Below is a small trained network, with its code and all its weights. Each question gives an input and a class and asks what happens when units are switched off, that is, made to give their printed mean instead of their output.

import numpy as np


def w(rows, s, z=0):
    codes = np.array(rows[::2]) - 128.0
    scale = np.full(codes.shape[1], s)
    scale[-1] = z or s
    return codes * scale


def f(y):
    return np.maximum(y, 0)


def log_softmax(a):
    a = a - a.max(-1, keepdims=True)
    return a - np.log(np.exp(a).sum(-1, keepdims=True))


def net(x, mask):
    res = np.array(x, float).reshape(1, 6) / 4 @ E
    y = f(res @ A[0][:, :-1].T + A[0][:, -1])
    res = res + np.where(mask, y, B[0][:, -1]) @ B[0][:, :-1]
    return log_softmax(res[-1] @ U[:, :-1].T + U[:, -1])


A, B = {}, {}
E = w([
[89,177,87,5,126,177,104,114,48,192,42],'x0',
[118,189,57,102,149,53,193,216,154,1,36],'x1',
[119,133,200,168,251,36,163,56,119,171,29],'x2',
[165,217,90,98,142,64,178,149,172,248,205],'x3',
[235,52,26,193,161,142,143,149,58,174,95],'x4',
[178,32,166,45,76,167,242,113,226,155,67],'x5',
],0.0059)
A[0] = w([
[92,171,102,42,122,174,108,111,56,165,61,89],'n0',
[78,221,102,201,165,89,18,149,37,116,176,41],'n1',
[45,175,213,105,105,111,109,111,210,90,154,145],'n2',
[135,88,187,141,103,185,71,36,108,220,188,6],'n3',
[83,153,103,44,122,176,109,110,56,178,64,84],'n4',
[46,156,212,91,85,116,111,79,161,127,171,98],'n5',
[84,145,103,50,124,176,117,106,51,153,65,89],'n6',
[130,134,190,152,225,60,153,47,109,140,59,39],'n7',
[93,174,95,75,148,155,72,129,53,156,76,76],'n8',
[73,30,193,162,104,194,69,99,72,13,49,183],'n9',
[49,183,221,93,76,124,107,92,176,107,142,74],'n10',
[250,41,32,189,129,163,178,153,75,183,81,140],'n11',
[129,148,144,231,144,102,115,141,129,83,184,84],'n12',
[36,179,211,79,91,132,111,94,178,100,146,72],'n13',
[116,182,52,98,152,64,196,240,151,26,58,36],'n14',
[151,96,173,210,169,68,143,81,183,88,165,87],'n15',
[114,137,175,158,208,53,160,61,115,169,56,72],'n16',
[128,178,59,92,142,59,175,235,161,44,60,62],'n17',
[108,163,105,27,132,170,105,114,56,163,73,81],'n18',
[118,119,174,153,219,69,161,62,111,158,57,47],'n19',
[176,63,151,68,70,141,242,124,208,165,92,91],'n20',
[143,84,196,134,113,194,77,50,94,237,197,22],'n21',
[156,216,113,104,143,64,176,144,171,243,211,164],'n22',
[44,170,214,78,94,121,137,97,186,100,147,108],'n23',
[75,209,79,185,170,80,22,169,35,115,189,60],'n24',
[234,57,33,204,146,144,136,128,41,174,102,156],'n25',
[105,177,68,103,130,69,194,232,142,39,49,39],'n26',
[141,74,178,221,130,79,134,144,188,65,200,110],'n27',
[149,116,52,93,38,203,91,218,113,97,188,47],'n28',
[126,116,46,94,24,203,108,202,124,96,213,41],'n29',
[170,228,98,95,142,49,187,165,193,230,213,190],'n30',
[142,143,58,92,30,197,103,205,138,99,206,53],'n31',
[86,159,120,57,152,140,113,96,73,173,58,72],'n32',
[86,40,189,161,124,200,62,92,87,3,55,179],'n33',
[184,40,171,39,77,177,239,114,242,147,65,68],'n34',
[147,73,153,207,117,116,137,157,197,75,195,85],'n35',
[173,96,153,210,133,121,147,149,148,98,165,111],'n36',
[115,136,172,135,232,62,162,58,108,161,45,39],'n37',
],0.0051,0.0016)
B[0] = w([
[146,142,96,160,83,79,210,113,132,124,185,208],'n0',
[74,111,220,191,29,66,99,158,76,181,59,224],'n1',
[108,108,60,68,207,90,134,186,86,122,120,204],'n2',
[59,33,96,195,172,152,81,25,215,153,217,211],'n3',
[141,131,82,161,66,63,235,116,137,102,202,207],'n4',
[96,102,70,88,188,87,104,157,114,116,141,189],'n5',
[135,142,94,138,91,93,207,125,151,125,182,202],'n6',
[205,177,192,43,99,143,59,127,202,56,143,204],'n7',
[148,134,115,156,70,75,193,130,124,117,162,193],'n8',
[151,248,78,162,161,239,158,157,162,236,71,233],'n9',
[103,97,54,74,203,61,113,184,103,127,133,192],'n10',
[78,112,78,75,193,46,94,200,107,108,119,245],'n11',
[127,136,144,142,58,79,187,122,111,138,140,185],'n12',
[103,104,65,82,191,74,121,176,111,115,125,194],'n13',
[55,43,125,189,157,179,75,28,196,165,191,245],'n14',
[168,161,95,130,68,90,205,119,167,91,199,190],'n15',
[197,186,183,64,110,145,60,122,208,54,149,206],'n16',
[56,46,113,209,150,174,71,33,192,166,190,238],'n17',
[151,115,90,161,72,70,225,113,134,123,191,206],'n18',
[216,168,178,53,96,119,55,132,208,46,172,200],'n19',
[69,97,220,187,34,84,69,168,44,185,51,230],'n20',
[57,47,99,194,172,163,88,44,211,144,204,222],'n21',
[144,224,100,165,170,245,141,140,135,197,51,237],'n22',
[96,107,80,72,201,67,123,192,96,125,111,197],'n23',
[77,97,229,178,14,71,92,162,50,177,36,229],'n24',
[76,95,39,34,245,23,87,223,97,95,115,234],'n25',
[58,49,121,200,169,178,60,27,198,160,203,234],'n26',
[143,155,70,151,76,87,237,123,123,137,177,208],'n27',
[197,173,179,41,118,119,63,119,209,51,158,227],'n28',
[198,170,182,56,101,132,61,119,188,56,144,232],'n29',
[153,225,106,167,156,250,138,156,130,221,36,251],'n30',
[197,170,181,56,112,138,61,105,190,63,136,228],'n31',
[164,141,90,139,64,89,198,114,151,105,192,195],'n32',
[157,254,74,169,154,245,162,163,155,241,52,230],'n33',
[57,92,229,179,27,61,85,170,55,177,49,254],'n34',
[152,165,93,131,77,93,214,125,134,124,175,198],'n35',
[141,133,82,125,100,81,203,143,115,125,169,180],'n36',
[186,169,162,60,91,129,75,118,192,73,160,209],'n37',
],0.0047,0.0067)
U = w([
[93,69,118,163,158,155,92,37,154,136,165,61],'0',
[201,158,173,76,110,130,73,126,156,75,136,74],'1',
[94,107,195,159,66,93,111,165,82,151,77,110],'2',
[154,137,92,138,90,93,249,122,127,113,169,131],'3',
[111,106,76,85,219,83,113,203,106,114,122,162],'4',
[150,190,103,150,157,215,154,153,131,171,79,249],'5',
[144,114,152,127,151,150,154,113,91,95,124,162],'6',
],0.012,0.0012)

Each question gives the input, the list of numbers given to net, and the class t.
The units are the neurons (one row each of A and B). Each row of codes is followed by its name. A weight is (code - 128) times the scale printed after its matrix; where a second scale follows, it is the last column's (A, B and U).
mask holds one flag per neuron, in row order. A switched-off neuron (its flag False) gives its mean, the last column of its row in B, instead of its output. The means were averaged over made-up inputs and are rounded, as every weight is.
A unit's drop is (log p(t) with every unit on - log p(t) with that unit switched off) / (log p(t) with every unit on - log p(t) with every unit switched off).
The circuit of an input: a set's keep is (log p(t) with only the set's units on - log p(t) with every unit switched off) / (log p(t) with every unit on - log p(t) with every unit switched off). Starting from the 12 units with the biggest drops (on a tie, the unit counted first), units are removed one at a time, each time the one whose removal leaves the highest keep (on an exact tie, the one counted first), for as long as the keep stays at least 0.8.
circuit, biggest first: the units of the circuit, biggest drop first
unit that matters most: the unit with the biggest drop
k most important neurons: the k neurons with the biggest drops, biggest first
drop when u is switched off: that unit's drop, to one decimal
input [-2,-4,-5,-2,7,5], class 4: circuit, biggest first : (n25, n11)
input [-4,5,8,-2,-8,6], class 1: unit that matters most : n7
input [-3,4,-4,-8,-7,7], class 5: 2 most important neurons : (n33, n9)
input [1,-3,-4,4,-1,5], class 2: circuit, biggest first : (n34, n20)
input [-6,4,5,8,3,1], class 5: 2 most important neurons : (n30, n22)
input [-3,-3,3,6,4,8], class 2: 2 most important neurons : (n34, n20)
input [-3,1,3,-6,3,6], class 2: 4 most important neurons : (n34, n20, n30, n22)
input [-4,-5,6,-3,-1,-8], class 2: 2 most important neurons : (n1, n24)
input [-1,5,2,-5,-3,3], class 0: circuit, biggest first : (n26, n14)
input [1,4,7,-8,-2,-4], class 5: 2 most important neurons : (n33, n9)
input [4,1,8,-8,0,3], class 1: 4 most important neurons : (n19, n7, n37, n16)
input [1,-1,-4,5,-2,3], class 5: circuit, biggest first : (n30, n22)
input [5,6,6,8,-7,3], class 5: 4 most important neurons : (n30, n22, n25, n11)
input [2,-7,-1,-1,8,1], class 4: circuit, biggest first : (n25)
input [-7,-6,-2,6,7,-7], class 2: 2 most important neurons : (n24, n1)
input [-7,4,-5,-2,-2,-5], class 3: 3 most important neurons : (n27, n35, n34)
input [7,6,1,-3,6,6], class 3: 2 most important neurons : (n4, n18)
input [2,8,-3,-5,7,3], class 0: 3 most important neurons : (n14, n26, n17)
input [8,-6,-8,1,3,8], class 1: 3 most important neurons : (n28, n29, n31)
input [-3,6,1,-4,-7,-5], class 4: circuit, biggest first : (n2)
input [-1,1,7,7,-4,-4], class 1: drop when n9 is switched off : 0.2
input [-6,5,6,3,-3,-8], class 2: drop when n31 is switched off : 0.1
input [2,8,-7,7,-7,5], class 0: drop when n14 is switched off : 0.3
